Below are the code and all the weights of a small trained network. Each question names an input and a class and asks about switching units off, where a switched-off unit gives its printed mean instead of its output.

import numpy as np


def w(rows, s, z=0):
    codes = np.array(rows[::2]) - 128.0
    scale = np.full(codes.shape[1], s)
    scale[-1] = z or s
    return codes * scale


def f(y):
    return y / 2 * (1 + np.tanh(0.7978845608 * (y + 0.044715 * y**3)))


def log_softmax(a):
    a = a - a.max(-1, keepdims=True)
    return a - np.log(np.exp(a).sum(-1, keepdims=True))


def net(x, mask):
    res = np.array(x, float).reshape(1, 8) / 4 @ E
    y = f(res @ A[0][:, :-1].T + A[0][:, -1])
    res = res + np.where(mask, y, B[0][:, -1]) @ B[0][:, :-1]
    return log_softmax(res[-1] @ U[:, :-1].T + U[:, -1])


A, B = {}, {}
E = w([
[140,105,96,130,126,90,162],'x0',
[131,254,184,233,135,45,51],'x1',
[127,124,119,124,129,119,139],'x2',
[124,109,91,132,120,92,156],'x3',
[100,50,198,79,64,57,115],'x4',
[119,190,201,168,34,213,232],'x5',
[112,143,134,120,128,131,123],'x6',
[238,173,89,96,42,121,79],'x7',
],0.0049)
A[0] = w([
[157,180,71,136,151,188,138,144],'n0',
[145,105,144,167,138,171,104,221],'n1',
[114,81,78,95,119,203,133,89],'n2',
[101,194,144,206,127,68,90,95],'n3',
[65,99,172,128,146,101,142,146],'n4',
[122,164,158,139,58,162,190,96],'n5',
[186,168,75,92,9,127,91,122],'n6',
[153,159,63,168,159,169,127,79],'n7',
[103,147,74,140,103,116,145,255],'n8',
[114,119,97,75,195,99,46,77],'n9',
[119,126,99,185,175,165,132,103],'n10',
[89,114,181,151,171,128,181,122],'n11',
[125,83,199,88,50,96,87,137],'n12',
],0.012,0.0085)
B[0] = w([
[133,128,169,120,168,25,104,187],'n0',
[103,113,84,109,207,136,68,212],'n1',
[135,83,196,60,34,158,165,160],'n2',
[131,13,155,31,59,198,177,210],'n3',
[159,208,109,124,180,133,162,172],'n4',
[144,90,25,208,20,66,76,189],'n5',
[115,165,118,164,205,209,243,219],'n6',
[143,167,193,111,36,53,140,149],'n7',
[91,140,105,96,192,155,19,254],'n8',
[182,168,80,250,13,180,134,180],'n9',
[139,171,154,154,135,85,187,141],'n10',
[175,149,136,171,151,179,164,162],'n11',
[131,159,155,98,154,19,78,196],'n12',
],0.014,0.0076)
U = w([
[140,136,53,214,29,116,121,34],'0',
[97,143,104,92,148,130,116,254],'1',
[106,78,164,32,63,151,186,33],'2',
[78,150,110,109,157,111,126,227],'3',
[81,142,111,105,154,119,110,189],'4',
[96,180,129,145,174,139,222,114],'5',
[114,181,162,89,124,1,150,21],'6',
],0.0095,0.0051)

Each question gives the input, the list of numbers given to net, and the class t.
The units are the neurons (one row each of A and B). Each row of codes is followed by its name. A weight is (code - 128) times the scale printed after its matrix; where a second scale follows, it is the last column's (A, B and U).
mask holds one flag per neuron, in row order. A switched-off neuron (its flag False) gives its mean, the last column of its row in B, instead of its output. The means were averaged over made-up inputs and are rounded, as every weight is.
A unit's drop is (log p(t) with every unit on - log p(t) with that unit switched off) / (log p(t) with every unit on - log p(t) with every unit switched off).
The circuit of an input: a set's keep is (log p(t) with only the set's units on - log p(t) with every unit switched off) / (log p(t) with every unit on - log p(t) with every unit switched off). Starting from the 12 units with the biggest drops (on a tie, the unit counted first), units are removed one at a time, each time the one whose removal leaves the highest keep (on an exact tie, the one counted first), for as long as the keep stays at least 0.8.
units of the circuit, in order: the units of the circuit, biggest drop first
most important unit: the unit with the biggest drop
top k neurons: the k neurons with the biggest drops, biggest first
drop of u: that unit's drop, to one decimal
input [6,-5,-3,5,2,-6,6,7], class 5: units of the circuit, in order => [n6]
input [6,0,1,1,-8,2,1,2], class 6: units of the circuit, in order => [n0 n7]
input [6,7,-7,-5,-1,-7,5,-8], class 5: top 3 neurons => [n5 n4 n10]
input [7,-2,-2,-5,-6,1,-3,4], class 6: top 3 neurons => [n0 n7 n3]
input [8,6,6,-4,-8,-8,-1,8], class 0: top 3 neurons => [n9 n7 n12]
input [-8,-5,-2,0,8,-4,-2,7], class 6: top 2 neurons => [n12 n3]
input [-8,-3,5,0,-6,4,4,1], class 6: top 2 neurons => [n0 n7]
input [-2,-8,1,1,-8,-2,-2,8], class 2: top 2 neurons => [n2 n7]
input [-4,1,2,-2,5,3,-4,-4], class 6: top 3 neurons => [n6 n12 n8]
input [-8,-6,-5,-3,-4,-7,2,3], class 0: top 2 neurons => [n9 n3]
input [-5,-4,3,3,6,2,1,-7], class 5: top 2 neurons => [n4 n11]
input [-2,2,2,-7,8,8,-7,-7], class 0: top 2 neurons => [n5 n11]
input [-7,7,5,-1,4,-3,-6,-7], class 2: drop of n3 => 1.3
input [0,8,4,-8,-1,0,-6,-8], class 2: drop of n6 => 0.1
input [3,8,-6,5,1,-7,7,2], class 2: drop of n3 => 1.4
input [-2,-8,-4,-3,-4,-5,5,3], class 2: most important unit => n2
